Below are the code and all the weights of a small trained network. Each question names an input and a class and asks about switching units off, where a switched-off unit gives its printed mean instead of its output.

import numpy as np


def w(rows, s, z=0):
    codes = np.array(rows[::2]) - 128.0
    scale = np.full(codes.shape[1], s)
    scale[-1] = z or s
    return codes * scale


def f(y):
    return np.maximum(y, 0)


def log_softmax(a):
    a = a - a.max(-1, keepdims=True)
    return a - np.log(np.exp(a).sum(-1, keepdims=True))


def net(x, mask):
    res = np.array(x, float).reshape(1, 3) / 4 @ E
    y = f(res @ A[0][:, :-1].T + A[0][:, -1])
    res = res + np.where(mask, y, B[0][:, -1]) @ B[0][:, :-1]
    return log_softmax(res[-1] @ U[:, :-1].T + U[:, -1])


A, B = {}, {}
E = w([
[193,67,201,79],'x0',
[97,168,103,6],'x1',
[150,221,193,156],'x2',
],0.012)
A[0] = w([
[135,153,43,64,34],'n1',
[107,181,66,138,67],'n2',
[143,84,147,109,104],'n3',
[166,136,202,106,125],'n4',
[141,125,177,194,26],'n5',
[128,57,114,190,63],'n6',
[139,107,135,173,37],'n7',
[138,204,151,144,179],'n8',
[79,158,80,162,63],'n9',
[83,59,38,141,198],'n10',
[178,93,216,59,71],'n11',
[112,162,153,54,92],'n12',
[11,183,75,188,63],'n13',
[101,56,79,107,157],'n14',
[119,62,66,121,155],'n15',
[155,60,56,113,169],'n16',
[128,146,159,51,14],'n17',
[90,174,69,165,109],'n18',
[81,143,151,81,28],'n19',
[107,217,174,158,167],'n20',
[200,197,218,115,163],'n21',
[159,230,182,140,155],'n22',
[96,165,77,151,125],'n23',
[62,171,141,86,55],'n24',
[86,32,69,123,119],'n25',
[109,188,55,63,7],'n26',
[151,143,109,39,115],'n27',
[140,23,162,84,66],'n28',
[184,105,133,229,30],'n29',
[141,90,113,207,77],'n30',
[133,179,94,72,16],'n31',
[63,129,134,60,162],'n32',
[113,93,103,212,74],'n33',
[141,108,127,170,69],'n34',
[124,106,152,196,15],'n35',
[164,126,132,193,47],'n36',
[163,85,187,99,68],'n37',
[92,126,92,142,158],'n38',
],0.012,0.0016)
B[0] = w([
[73,147,164,107,216],'n1',
[120,73,140,148,191],'n2',
[159,105,127,179,180],'n3',
[156,65,88,159,199],'n4',
[95,129,150,91,191],'n5',
[91,167,153,113,193],'n6',
[98,139,169,93,165],'n7',
[205,202,38,129,192],'n8',
[120,63,138,191,188],'n9',
[204,147,75,93,229],'n10',
[104,74,132,188,244],'n11',
[90,134,171,124,201],'n12',
[124,40,131,203,235],'n13',
[149,174,81,91,215],'n14',
[191,182,49,68,208],'n15',
[167,172,70,107,214],'n16',
[91,132,174,115,194],'n17',
[150,17,120,224,198],'n18',
[70,141,163,106,173],'n19',
[193,196,55,127,208],'n20',
[181,155,90,146,231],'n21',
[229,192,71,78,217],'n22',
[102,64,115,170,187],'n23',
[102,156,187,113,189],'n24',
[160,181,74,92,229],'n25',
[82,151,164,127,225],'n26',
[94,112,157,120,216],'n27',
[167,77,111,160,240],'n28',
[93,160,168,115,217],'n29',
[84,160,187,71,192],'n30',
[100,118,168,94,191],'n31',
[114,127,129,103,212],'n32',
[84,146,177,92,190],'n33',
[65,174,168,112,163],'n34',
[84,129,152,89,180],'n35',
[103,148,170,94,181],'n36',
[132,2,127,222,209],'n37',
[160,94,115,158,170],'n38',
],0.0087,0.011)
U = w([
[177,188,73,119,242],'0',
[115,27,156,223,164],'1',
[36,170,250,85,2],'2',
],0.017,0.0012)

Each question gives the input, the list of numbers given to net, and the class t.
The units are the neurons (one row each of A and B). Each row of codes is followed by its name. A weight is (code - 128) times the scale printed after its matrix; where a second scale follows, it is the last column's (A, B and U).
mask holds one flag per neuron, in row order. A switched-off neuron (its flag False) gives its mean, the last column of its row in B, instead of its output. The means were averaged over made-up inputs and are rounded, as every weight is.
A unit's drop is (log p(t) with every unit on - log p(t) with that unit switched off) / (log p(t) with every unit on - log p(t) with every unit switched off).
k most important neurons: the k neurons with the biggest drops, biggest first
drop of u: that unit's drop, to one decimal
input [-7,-4,-7], class 0: most important neuron	(n10)
input [-7,-3,-7], class 0: 2 most important neurons	(n10 n15)
input [1,-7,-6], class 2: 2 most important neurons	(n30 n33)
input [0,-6,6], class 0: 4 most important neurons	(n22 n20 n8 n21)
input [-3,-6,-6], class 0: 4 most important neurons	(n10 n15 n25 n16)
input [-7,4,-5], class 1: 2 most important neurons	(n13 n18)
input [2,-8,8], class 0: 3 most important neurons	(n22 n20 n21)
input [4,-3,-4], class 0: 2 most important neurons	(n13 n18)
input [7,-7,8], class 0: 2 most important neurons	(n22 n21)
input [5,-6,3], class 2: drop of n29	0.2
input [4,3,3], class 1: drop of n10	0.1
input [-4,2,3], class 1: drop of n14	0.1
